Here is a tiny trained network, its code and every weight. The questions are about switching its units off for an input and a target symbol, where a switched-off unit gives its printed mean instead of its output.

import numpy as np


def w(rows, s, z=0):
    codes = np.array(rows[::2]) - 128.0
    scale = np.full(codes.shape[1], s)
    scale[-1] = z or s
    return codes * scale


def f(y):
    return np.maximum(y, 0)


def softmax(a):
    e = np.exp(a - a.max(-1, keepdims=True))
    return e / e.sum(-1, keepdims=True)


def log_softmax(a):
    a = a - a.max(-1, keepdims=True)
    return a - np.log(np.exp(a).sum(-1, keepdims=True))


def net(x, mask):
    ids = ['ΘΞαγεμω'.index(c) for c in x.split()]
    T = len(ids)
    res = E[ids] + P[:T]
    r = res
    for j in range(3):
        rows = slice(4 * j, 4 * j + 4)
        q, k, v = (r @ M[0][rows].T for M in (Q, K, V))
        z = softmax(np.where(np.tri(T) > 0, q @ k.T / 4**0.5, -1e9)) @ v
        o = O[0][rows]
        res = res + np.where(mask[j], z, o[:, -1]) @ o[:, :-1]
    y = f(res @ A[0][:, :-1].T + A[0][:, -1])
    res = res + np.where(mask[3:7], y, B[0][:, -1]) @ B[0][:, :-1]
    return log_softmax(res[-1] @ U[:, :-1].T + U[:, -1])


Q, K, V, O, A, B = {}, {}, {}, {}, {}, {}
E = w([
[119,77,162],'Θ',
[159,134,174],'Ξ',
[104,82,102],'α',
[100,6,99],'γ',
[113,31,117],'ε',
[136,153,62],'μ',
[73,151,176],'ω',
],0.023)
P = w([
[143,7,103],'0',
[131,36,102],'1',
[129,55,98],'2',
[124,69,100],'3',
[120,86,100],'4',
[122,99,105],'5',
[120,111,109],'6',
[121,119,111],'7',
[121,129,117],'8',
[126,140,118],'9',
[125,150,124],'10',
[124,159,128],'11',
[128,166,124],'12',
[121,132,117],'13',
],0.011)
Q[0] = w([
[95,111,129],'h0',
[66,135,145],'h0',
[97,160,181],'h0',
[181,76,119],'h0',
[249,227,150],'h1',
[93,108,134],'h1',
[231,155,105],'h1',
[169,94,131],'h1',
[136,109,91],'h2',
[145,111,87],'h2',
[135,165,120],'h2',
[112,136,103],'h2',
],0.019)
K[0] = w([
[155,175,142],'h0',
[141,145,224],'h0',
[115,183,145],'h0',
[150,71,105],'h0',
[88,1,113],'h1',
[138,148,134],'h1',
[146,45,89],'h1',
[136,157,74],'h1',
[143,130,176],'h2',
[157,153,136],'h2',
[126,110,106],'h2',
[105,112,99],'h2',
],0.018)
V[0] = w([
[94,149,102],'h0',
[130,164,163],'h0',
[120,162,103],'h0',
[103,117,120],'h0',
[91,165,65],'h1',
[248,116,111],'h1',
[135,109,66],'h1',
[167,131,81],'h1',
[141,140,95],'h2',
[158,125,103],'h2',
[168,100,125],'h2',
[135,78,90],'h2',
],0.017)
O[0] = w([
[27,144,217,97],'h0',
[112,47,46,3],'h0',
[143,131,174,42],'h0',
[104,194,143,180],'h0',
[73,187,113,98],'h1',
[181,218,157,102],'h1',
[98,194,72,157],'h1',
[126,254,143,114],'h1',
[79,213,148,99],'h2',
[131,176,92,124],'h2',
[149,175,174,171],'h2',
[161,81,71,220],'h2',
],0.0058,0.013)
A[0] = w([
[112,116,247,255],'n0',
[125,109,191,35],'n1',
[130,156,81,66],'n2',
[153,62,197,124],'n3',
],0.016,0.0023)
B[0] = w([
[171,227,38,175],'n0',
[188,65,66,158],'n1',
[46,223,105,158],'n2',
[72,170,254,255],'n3',
],0.0055,0.014)
U = w([
[105,129,156,2],'Θ',
[152,161,218,253],'Ξ',
[90,112,42,43],'α',
[151,46,7,89],'γ',
[174,104,99,83],'ε',
[2,155,100,148],'μ',
[27,113,158,169],'ω',
],0.0081,0.0037)

Each question gives the input, a string of symbols that net reads in full, and the target symbol t.
The units are the heads (4 rows each of Q, K, V and O) and the neurons (one row each of A and B). Each row of codes is followed by its name. A weight is (code - 128) times the scale printed after its matrix; where a second scale follows, it is the last column's (O, A, B and U).
mask holds one flag per unit, heads first, then neurons. A switched-off unit (its flag False) gives its mean, the last column of its rows in O or B, instead of its output. The means were averaged over made-up inputs and are rounded, as every weight is.
A unit's drop is (log p(t) with every unit on - log p(t) with that unit switched off) / (log p(t) with every unit on - log p(t) with every unit switched off).
The circuit of an input: a set's keep is (log p(t) with only the set's units on - log p(t) with every unit switched off) / (log p(t) with every unit on - log p(t) with every unit switched off). Starting from all 7 units, units are removed one at a time, each time the one whose removal leaves the highest keep (on an exact tie, the one counted first), for as long as the keep stays at least 0.8.
units of the circuit, in order: the units of the circuit, biggest drop first
k most important neurons: the k neurons with the biggest drops, biggest first
heads that matter: for each layer, one digit per head in row order, 1 if its drop is at least 0.15 and else 0, layers parted by /
drop of u: that unit's drop, to one decimal
input μ γ α, target μ: units of the circuit, in order => (h1 n2)
input ε α ω γ μ γ α α Ξ ε, target Ξ: units of the circuit, in order => (h1 n3)
input ε ω Θ Θ γ γ, target ω: 2 most important neurons => (n3 n0)
input Ξ γ Ξ α, target Ξ: units of the circuit, in order => (h1 h0)
input α Θ Ξ μ Θ μ Θ Θ, target μ: units of the circuit, in order => (h1 n3)
input γ γ α Θ ε γ Θ Ξ ε, target Ξ: units of the circuit, in order => (h1 h0)
input Ξ Ξ Ξ γ, target Ξ: heads that matter => 010
input α Ξ μ, target μ: 2 most important neurons => (n2 n1)
input Θ ω μ μ Θ ε, target μ: 2 most important neurons => (n2 n1)
input γ γ μ, target μ: most important neuron => (n2)
input ε μ α ε μ ω Ξ γ μ γ, target μ: drop of h2 => 0.1
input ω μ μ μ α α, target μ: drop of n1 => 0.0
input ω γ ω α γ α Θ γ Ξ Θ γ, target Ξ: drop of n3 => 0.2
